Below are the code and all the weights of a small trained network. Each question names an input and a class and asks about switching units off, where a switched-off unit gives its printed mean instead of its output.

import numpy as np


def w(rows, s, z=0):
    codes = np.array(rows[::2]) - 128.0
    scale = np.full(codes.shape[1], s)
    scale[-1] = z or s
    return codes * scale


def norm(h):
    return h / np.sqrt((h * h).mean(-1, keepdims=True) + 1e-5)


def f(y):
    return y / 2 * (1 + np.tanh(0.7978845608 * (y + 0.044715 * y**3)))


def log_softmax(a):
    a = a - a.max(-1, keepdims=True)
    return a - np.log(np.exp(a).sum(-1, keepdims=True))


def net(x, mask):
    res = np.array(x, float).reshape(1, 7) / 4 @ E
    u = 0
    for l in range(4):
        y = f(norm(res) @ A[l][:, :-1].T + A[l][:, -1])
        res = res + np.where(mask[u : u + 8], y, B[l][:, -1]) @ B[l][:, :-1]
        u += 8
    return log_softmax(norm(res)[-1] @ U[:, :-1].T + U[:, -1])


A, B = {}, {}
E = w([
[227,235,54,255,216,65,174,109,148,151],'x0',
[129,130,127,130,127,125,129,125,128,126],'x1',
[162,90,162,67,231,191,190,32,233,41],'x2',
[70,228,79,19,132,48,97,9,80,91],'x3',
[131,128,128,121,132,129,129,135,131,135],'x4',
[201,37,67,125,106,147,39,12,143,221],'x5',
[218,100,33,59,56,73,99,202,219,36],'x6',
],0.00057)
A[0] = w([
[98,146,108,125,117,159,144,129,169,143,2],'L0N0',
[104,75,90,154,131,129,169,126,105,106,107],'L0N1',
[150,124,196,95,210,171,146,51,252,71,44],'L0N2',
[61,165,150,142,149,205,182,92,127,197,35],'L0N3',
[135,117,136,129,156,117,106,132,103,106,113],'L0N4',
[179,115,44,81,66,105,168,170,196,89,3],'L0N5',
[122,218,204,104,147,125,158,212,72,81,39],'L0N6',
[139,187,145,165,39,83,26,191,77,205,9],'L0N7',
],0.0022,0.00079)
B[0] = w([
[136,127,115,117,125,106,87,157,85,111,66],'L0N0',
[173,195,170,82,121,170,73,131,151,150,117],'L0N1',
[115,65,10,138,137,143,206,182,4,122,255],'L0N2',
[145,81,183,160,177,48,69,133,74,90,158],'L0N3',
[127,136,130,122,106,147,138,139,131,137,121],'L0N4',
[177,99,207,161,154,78,68,125,84,86,168],'L0N5',
[98,96,94,177,81,131,124,72,182,136,200],'L0N6',
[121,54,50,96,180,155,231,131,88,87,208],'L0N7',
],0.0016,0.00072)
A[1] = w([
[147,99,110,80,186,190,208,75,197,80,29],'L1N0',
[106,212,200,98,150,137,203,227,124,65,12],'L1N1',
[208,120,43,58,57,74,96,194,235,59,2],'L1N2',
[106,123,117,139,125,137,118,128,140,123,87],'L1N3',
[88,227,203,101,160,132,211,239,127,38,44],'L1N4',
[106,122,89,143,141,127,108,128,120,122,105],'L1N5',
[241,67,67,88,129,198,40,37,110,236,55],'L1N6',
[92,190,82,175,2,67,54,220,52,229,40],'L1N7',
],0.002,0.00076)
B[1] = w([
[109,76,68,134,130,121,169,173,62,113,149],'L1N0',
[102,69,71,171,94,110,74,56,158,139,155],'L1N1',
[137,90,225,185,175,77,80,109,36,80,245],'L1N2',
[139,129,131,117,116,108,133,138,131,128,110],'L1N3',
[86,51,58,197,75,91,89,31,173,160,212],'L1N4',
[134,128,137,135,126,114,144,137,131,124,131],'L1N5',
[3,103,101,227,76,73,160,83,206,68,253],'L1N6',
[139,32,67,95,235,184,219,79,120,36,198],'L1N7',
],0.0019,0.00076)
A[2] = w([
[229,215,92,192,146,59,176,123,125,162,74],'L2N0',
[219,212,90,200,144,51,181,131,129,159,95],'L2N1',
[197,104,103,107,152,126,173,121,143,98,19],'L2N2',
[43,177,213,164,191,199,163,81,70,249,79],'L2N3',
[75,73,197,40,16,147,129,158,95,129,33],'L2N4',
[86,71,196,24,22,156,115,154,99,133,40],'L2N5',
[94,232,84,23,177,87,54,38,114,62,79],'L2N6',
[182,58,187,218,167,235,92,213,211,133,252],'L2N7',
],0.0021,0.00033)
B[2] = w([
[81,140,157,71,159,210,58,145,163,127,185],'L2N0',
[82,130,158,68,150,208,60,124,161,137,196],'L2N1',
[69,101,150,109,129,142,115,134,78,147,133],'L2N2',
[225,76,138,114,93,36,52,182,130,6,246],'L2N3',
[156,192,107,152,214,163,97,115,176,145,198],'L2N4',
[143,205,111,153,220,177,95,132,183,151,195],'L2N5',
[192,135,191,145,53,131,206,229,145,221,227],'L2N6',
[124,232,140,33,72,57,167,101,91,187,239],'L2N7',
],0.002,0.0011)
A[3] = w([
[103,61,27,108,180,176,224,149,41,107,69],'L3N0',
[171,195,181,74,48,106,215,160,124,229,23],'L3N1',
[43,100,84,226,37,88,128,77,211,109,25],'L3N2',
[120,186,129,81,207,252,40,150,192,137,33],'L3N3',
[170,181,157,95,67,138,183,186,116,214,10],'L3N4',
[139,215,117,109,215,243,51,137,197,134,41],'L3N5',
[212,89,217,129,150,65,43,138,76,55,91],'L3N6',
[199,162,181,88,41,122,201,152,138,228,79],'L3N7',
],0.0025,0.0011)
B[3] = w([
[240,40,49,41,246,248,211,192,116,60,222],'L3N0',
[73,173,96,38,70,86,225,25,50,208,163],'L3N1',
[33,34,43,207,61,121,43,21,234,228,204],'L3N2',
[57,207,212,99,201,176,63,187,209,211,186],'L3N3',
[93,111,82,78,129,97,192,29,107,134,130],'L3N4',
[44,165,211,58,177,199,51,190,213,194,187],'L3N5',
[202,237,222,254,27,51,58,177,51,53,253],'L3N6',
[55,213,102,35,127,97,211,52,44,171,162],'L3N7',
],0.002,0.0016)
U = w([
[246,217,253,248,40,10,10,224,19,7,216],'0',
[19,238,230,17,247,251,11,228,250,241,186],'1',
[231,5,2,47,245,239,251,214,47,28,89],'2',
[46,247,102,5,18,21,253,13,11,244,125],'3',
[20,6,16,252,18,82,42,17,251,194,5],'4',
],0.0043,0.0014)

Each question gives the input, the list of numbers given to net, and the class t.
The units are the neurons (one row each of A and B). Each row of codes is followed by its name. A weight is (code - 128) times the scale printed after its matrix; where a second scale follows, it is the last column's (A, B and U).
mask holds one flag per neuron, layer by layer. A switched-off neuron (its flag False) gives its mean, the last column of its row in B, instead of its output. The means were averaged over made-up inputs and are rounded, as every weight is.
A unit's drop is (log p(t) with every unit on - log p(t) with that unit switched off) / (log p(t) with every unit on - log p(t) with every unit switched off).
The circuit of an input: a set's keep is (log p(t) with only the set's units on - log p(t) with every unit switched off) / (log p(t) with every unit on - log p(t) with every unit switched off). Starting from the 12 units with the biggest drops (on a tie, the unit counted first), units are removed one at a time, each time the one whose removal leaves the highest keep (on an exact tie, the one counted first), for as long as the keep stays at least 0.8.
units of the circuit, in order: the units of the circuit, biggest drop first
most important unit: the unit with the biggest drop
top k neurons: the k neurons with the biggest drops, biggest first
top k neurons in layer l: the k neurons of layer l with the biggest drops, biggest first
input [-4,-6,-8,3,-2,-3,-1], class 2: most important unit	L1N7
input [-7,-5,-4,-2,-5,7,7], class 0: top 2 neurons	(L1N2; L0N5)
input [5,7,2,-1,7,-4,4], class 1: top 2 neurons	(L2N1; L2N0)
input [5,0,-4,8,-3,-4,6], class 3: top 2 neurons	(L2N6; L2N3)
input [7,-2,-4,4,7,7,-5], class 1: top 2 neurons	(L2N0; L2N1)
input [-7,-4,-3,-5,-6,5,-5], class 1: units of the circuit, in order	(L2N5; L1N4)
input [8,4,6,-4,7,-1,0], class 1: top 4 neurons	(L2N0; L2N1; L1N7; L0N7)
input [-3,-3,-7,-5,-1,-8,-7], class 4: units of the circuit, in order	(L1N4; L1N1; L3N2)
input [-7,8,1,-2,-1,4,-7], class 0: top 3 neurons	(L2N3; L3N6; L0N3)
input [1,-8,6,-8,0,8,4], class 3: top 2 neurons	(L2N7; L1N4)
input [-8,1,-4,-6,-3,0,1], class 1: units of the circuit, in order	(L2N5; L2N4)
input [6,-4,-8,3,-7,-4,4], class 2: top 2 neurons	(L1N7; L0N7)
input [0,1,7,-6,2,-3,-5], class 2: top 2 neurons	(L0N2; L1N0)
input [-4,8,-6,2,-6,-8,-7], class 4: top 2 neurons	(L1N4; L1N1)
input [-3,-7,-5,-1,3,5,-3], class 2: units of the circuit, in order	(L1N7)
input [8,4,-6,4,8,6,-5], class 1: top 4 neurons	(L2N0; L2N1; L0N2; L1N4)
input [4,-3,-4,-5,-1,4,3], class 3: top 3 neurons	(L2N7; L0N2; L1N4)
input [-7,-1,-4,-5,5,-8,-7], class 4: units of the circuit, in order	(L1N4; L1N1)
input [3,5,4,5,4,3,3], class 3: top 4 neurons	(L2N6; L1N7; L0N7; L2N3)
input [-6,-2,5,8,2,-6,8], class 0: most important unit	L1N2
input [-1,5,8,4,-5,-4,-7], class 2: units of the circuit, in order	(L0N2; L3N0)
input [4,3,-7,-3,-2,3,5], class 2: top 2 neurons	(L1N7; L2N3)
input [0,-1,4,-2,3,2,-4], class 0: top 2 neurons in layer 0	(L0N7; L0N3)
input [2,-7,-7,4,-1,-6,0], class 2: top 2 neurons	(L1N7; L3N0)
input [-6,3,-5,4,-4,-8,-2], class 4: units of the circuit, in order	(L1N4; L1N1; L3N2)
input [-5,-5,-6,0,-8,-5,1], class 2: top 2 neurons in layer 1	(L1N7; L1N6)
input [-5,1,-6,2,1,-3,-7], class 0: most important unit	L2N3
input [-5,2,-4,7,7,-3,-8], class 0: top 2 neurons in layer 2	(L2N3; L2N7)
input [2,8,-7,-4,-7,-1,-6], class 2: top 2 neurons in layer 1	(L1N7; L1N2)
input [-6,-6,-6,-1,6,5,0], class 1: top 2 neurons in layer 0	(L0N2; L0N6)
